How the units are linked:
~: J33->J372, J434->J284, J947->J489, J166->J362, J341->J857, J489->J593, J83->J563, J991->J499, J563->J895, J147->J835, J311->J153, J895->J311, J835->J33, J577->J83, J463->J856, J372->J947, J593->J341, J153->J463, J856->J694, J857->J166, J838->J577, J694->J288, J362->J434, J288->J991, J499->J838, J284->J147
^: J33->J856, J434->J499, J947->J153, J166->J577, J341->J563, J489->J311, J83->J857, J991->J284, J563->J341, J147->J288, J311->J489, J895->J593, J835->J694, J577->J166, J463->J372, J372->J463, J593->J895, J153->J947, J856->J33, J857->J83, J838->J362, J694->J835, J362->J838, J288->J147, J499->J434, J284->J991
$: J33->J835, J434->J362, J947->J372, J166->J857, J341->J593, J489->J947, J83->J577, J991->J288, J563->J83, J147->J284, J311->J895, J895->J563, J835->J147, J577->J838, J463->J153, J372->J33, J593->J489, J153->J311, J856->J463, J857->J341, J838->J499, J694->J856, J362->J166, J288->J694, J499->J991, J284->J434

Unit, then a row for it; each showing differs a little:
J499: (3, 206, -255, 92, -95, 43, -199, 21, -1, -3, -212)
J33: (-18, -12, 173, -82, 189, -25, 259, -80, -122, 5, 274)
J895: (-135, 32, -68, -179, 214, 201, 49, 193, 77, 177, 26)
J593: (104, 86, -98, 107, -252, -129, -198, -64, -28, -150, -159)
J372: (-175, -87, 66, -198, 214, 78, 113, 134, 22, 185, 91)
J835: (85, -59, 247, 80, -146, -206, 62, -60, -98, -177, 128)
J499: (0, 200, -264, 95, -64, 58, -218, -8, 16, -43, -234)
J947: (-233, -3, -109, -102, 228, 176, 9, 165, 52, 182, -71)
J463: (133, 67, 0, 253, -178, -95, -122, -88, -125, -267, -46)
J434: (-69, 2, -161, -106, 8, 216, -159, 256, 121, 109, -118)
J895: (-152, 45, -82, -198, 237, 188, 29, 193, 63, 166, 16)
J372: (-177, -109, 54, -200, 202, 79, 108, 138, 28, 214, 78)
J694: (-85, -43, 213, -77, 154, -126, 247, -86, -88, 49, 148)
J577: (149, -4, 143, 75, -199, -199, 66, -220, -79, -158, 30)
J362: (-162, 4, -37, -57, 302, 151, 102, 75, 60, 218, -33)
J835: (108, -73, 242, 70, -122, -197, 59, -81, -99, -197, 126)
J856: (139, -64, 180, -13, -194, -142, 80, -105, -131, -157, 184)
J563: (-116, -100, 167, -144, 223, 35, 237, 30, -10, 200, 80)
J895: (-144, 35, -84, -167, 229, 186, 36, 160, 85, 164, 23)
J856: (162, -82, 198, -7, -198, -157, 102, -98, -133, -150, 209)
J838: (81, 12, -39, 166, -295, -20, -218, -84, -19, -90, -190)
J835: (93, -66, 232, 102, -133, -208, 70, -70, -107, -178, 141)
J83: (122, -3, 192, 40, 46, -147, 214, -237, -12, -46, 194)
J311: (-7, -6, -257, -45, 104, 184, -164, 197, 93, 68, -165)
J362: (-171, -35, -32, -55, 316, 148, 109, 59, 70, 235, -31)
J341: (96, 84, 112, 173, -216, -130, -12, -214, -76, -144, -41)
J577: (165, 0, 136, 88, -220, -205, 68, -213, -89, -148, 58)
J694: (-86, -23, 223, -52, 174, -118, 236, -85, -91, 56, 174)
J947: (-247, 15, -90, -76, 220, 138, 7, 195, 54, 178, -67)
J947: (-247, 8, -108, -95, 204, 141, 10, 190, 56, 175, -60)
J33: (-37, -20, 143, -63, 183, -39, 254, -60, -99, -4, 271)
J593: (111, 84, -106, 100, -249, -141, -192, -79, -28, -152, -184)
J341: (102, 115, 105, 202, -208, -144, -14, -235, -98, -177, -42)
J489: (6, 48, -241, 72, -116, 145, -327, 63, 87, -39, -138)
J362: (-182, -6, -52, -79, 307, 158, 108, 98, 65, 206, -20)
J284: (120, 111, -208, 103, -84, 14, -243, 87, 15, -130, -179)
J499: (25, 216, -263, 102, -74, 59, -218, -10, 28, -39, -221)
J33: (-25, -20, 166, -91, 179, -16, 269, -77, -100, -25, 267)
J499: (0, 176, -269, 89, -64, 53, -222, -4, 18, -37, -231)
J577: (179, 1, 134, 91, -200, -190, 58, -212, -94, -173, 42)
J147: (216, -16, -46, 208, -226, -117, -92, -56, -20, -206, -78)
J991: (-161, -31, -166, -193, 104, 153, -140, 184, 98, 181, -42)
J284: (132, 134, -220, 95, -94, 31, -245, 88, 27, -135, -203)
J838: (90, 29, -40, 166, -299, -13, -197, -86, -20, -102, -192)
J341: (83, 80, 95, 193, -229, -148, 13, -231, -111, -160, -26)
J895: (-132, 27, -85, -181, 223, 209, 36, 199, 100, 151, 33)

In each set, the symbols that take the first to the second take the third to the fourth. Give the fourth.
Answer with the unit's name.
(109, 63, -165, 95, -183, 2, -233, 143, 77, -140, -184)
: (-1, -16, -248, -49, 120, 194, -159, 199, 99, 68, -166)
:: (-150, 43, -66, -177, 232, 210, 32, 179, 72, 173, 17)
: J563

(43, -145, 257, -12, -18, -113, 209, -215, -88, 9, 155)
: (106, 78, 101, 197, -209, -113, 13, -226, -89, -154, -26)
:: (-68, -25, 216, -75, 175, -133, 235, -75, -75, 51, 163)
: J856

(40, -137, 254, -28, -32, -100, 213, -214, -77, 21, 174)
: (114, -29, 199, 33, 47, -142, 231, -235, -22, -46, 210)
:: (147, 130, -214, 89, -97, 21, -238, 63, 20, -130, -191)
: J991

(89, 46, -159, 97, -191, -3, -247, 134, 54, -118, -183)
: (-151, -16, -40, -74, 301, 151, 107, 94, 68, 213, -34)
:: (-185, -94, 122, -92, 218, 96, 179, 39, 36, 188, 150)
: J593

(94, -63, 258, 69, -139, -226, 89, -93, -117, -179, 129)
: (142, 139, -246, 96, -102, 22, -258, 70, 9, -136, -192)
:: (139, 116, -200, 97, -76, 14, -240, 71, 10, -151, -204)
: J362

(101, 58, -181, 97, -196, 9, -230, 150, 82, -124, -191)
: (125, -2, 193, 42, 70, -147, 220, -230, -35, -34, 193)
:: (4, 4, 157, -88, 178, -34, 261, -60, -116, -3, 265)
: J434

(-186, -121, 95, -100, 228, 116, 194, 18, 25, 192, 151)
: (-162, -18, -140, -193, 124, 161, -142, 179, 110, 163, -9)
:: (-159, -13, -166, -211, 119, 153, -120, 198, 112, 184, -22)
: J499

(-85, 6, -190, -110, 10, 208, -133, 240, 127, 104, -121)
: (122, 128, -211, 91, -79, 39, -244, 70, 8, -162, -193)
:: (134, 129, -223, 103, -102, 12, -227, 83, 6, -142, -192)
: J147

(4, 27, -245, 60, -110, 147, -301, 35, 78, -40, -106)
: (-1, -23, -250, -39, 94, 184, -178, 194, 101, 70, -143)
:: (-135, -119, 170, -159, 217, 27, 242, 41, 24, 186, 92)
: J341

(146, 80, -1, 220, -185, -118, -121, -88, -125, -278, -51)
: (99, 54, -209, 108, -196, -17, -248, 143, 77, -105, -185)
:: (-75, -47, 234, -57, 172, -136, 258, -76, -106, 61, 163)
: J856

(4, 62, -244, 82, -105, 135, -294, 49, 71, -43, -120)
: (-163, -4, -20, -75, 311, 163, 100, 79, 65, 186, -14)
:: (137, -32, 170, -19, -181, -145, 81, -122, -121, -160, 195)
: J838

(126, 135, -226, 101, -104, 22, -239, 77, -6, -151, -183)
: (-160, -72, 65, -197, 222, 81, 110, 123, 38, 209, 69)
:: (138, -59, 162, -10, -191, -147, 88, -109, -126, -179, 205)
: J499

(73, 15, -51, 169, -304, -17, -212, -121, -15, -102, -200)
: (-160, -4, -54, -65, 315, 139, 111, 68, 74, 232, -27)
:: (97, 57, -208, 114, -210, 12, -250, 140, 72, -100, -187)
: J947

(-170, -111, 70, -193, 243, 74, 118, 143, 41, 218, 89)
: (155, -62, 169, -25, -185, -133, 105, -103, -106, -175, 195)
:: (-61, -29, 219, -73, 191, -141, 256, -76, -102, 56, 166)
: J33

(-228, 3, -99, -102, 202, 157, 16, 175, 72, 193, -57)
: (-6, 52, -236, 62, -127, 120, -305, 29, 77, -34, -139)
:: (112, 100, -115, 108, -239, -128, -199, -56, -48, -140, -173)
: J341

(112, 75, 117, 203, -240, -149, 6, -219, -108, -144, -39)
: (18, -147, 239, -23, -26, -115, 209, -223, -79, 12, 157)
:: (82, 42, -181, 106, -173, -8, -235, 143, 83, -107, -179)
: J463

(-79, -10, 234, -78, 188, -143, 242, -66, -93, 52, 169)
: (-9, -15, 149, -96, 174, -34, 249, -82, -117, 8, 279)
:: (4, -10, -254, -30, 114, 166, -156, 194, 88, 58, -138)
: J593

(-169, -94, 60, -195, 216, 78, 128, 124, 33, 208, 87)
: (-239, 21, -111, -107, 217, 155, 5, 175, 51, 185, -53)
:: (-158, -21, -50, -50, 309, 155, 104, 90, 71, 209, -27)
: J434

(-66, 0, -185, -99, 7, 219, -132, 216, 124, 94, -130)
: (-139, -119, 172, -143, 216, 20, 246, 56, 15, 191, 100)
:: (-71, -11, -189, -95, 5, 215, -160, 225, 95, 111, -170)
: J563

(83, -60, 244, 88, -128, -207, 72, -62, -114, -196, 145)
: (98, 50, -179, 112, -192, -1, -242, 137, 91, -130, -180)
:: (118, -26, 191, 53, 52, -159, 210, -233, -14, -52, 204)
: J489

(215, 1, -30, 226, -220, -110, -114, -64, -16, -196, -77)
: (-198, -108, 94, -89, 224, 125, 197, 17, 26, 201, 159)
:: (-125, 43, -51, -169, 221, 199, 57, 172, 76, 170, 39)
: J593

(-151, -27, -155, -198, 122, 143, -127, 171, 98, 184, -25)
: (132, 144, -226, 111, -78, 30, -226, 64, 58, -155, -208)
:: (116, 136, -220, 81, -86, 10, -262, 76, 28, -169, -184)
: J991

(-173, -33, -146, -195, 100, 144, -125, 172, 121, 189, -50)
: (155, -72, 170, -5, -176, -151, 78, -107, -135, -159, 213)
:: (79, 65, -168, 113, -183, -7, -256, 140, 87, -122, -169)
: J563

(116, 76, -111, 123, -250, -135, -185, -76, -37, -155, -163)
: (-11, 19, 141, -69, 190, -22, 279, -80, -113, -11, 267)
:: (-15, -18, 153, -68, 179, -36, 267, -67, -89, -15, 281)
: J434

(-99, -6, -173, -109, -8, 221, -150, 236, 99, 103, -143)
: (-46, -37, 129, -176, 203, -28, 228, -38, 70, 123, 195)
:: (208, -6, -23, 232, -217, -82, -71, -52, -24, -198, -65)
: J434

(80, 104, 121, 187, -221, -148, 25, -234, -104, -151, -33)
: (43, -129, 254, -11, -8, -117, 227, -200, -69, 14, 153)
:: (106, 42, -187, 105, -191, -13, -252, 119, 74, -114, -175)
: J463

(64, 21, -65, 166, -304, -32, -197, -97, -15, -83, -202)
: (153, -62, 183, -18, -186, -158, 99, -113, -119, -140, 186)
:: (0, -21, -253, -34, 131, 172, -176, 211, 110, 57, -154)
: J838

(-189, -93, 71, -202, 210, 97, 127, 154, 18, 204, 72)
: (123, 62, -3, 219, -181, -97, -126, -93, -93, -246, -37)
:: (-134, -118, 170, -143, 207, 16, 231, 66, 13, 183, 104)
: J341

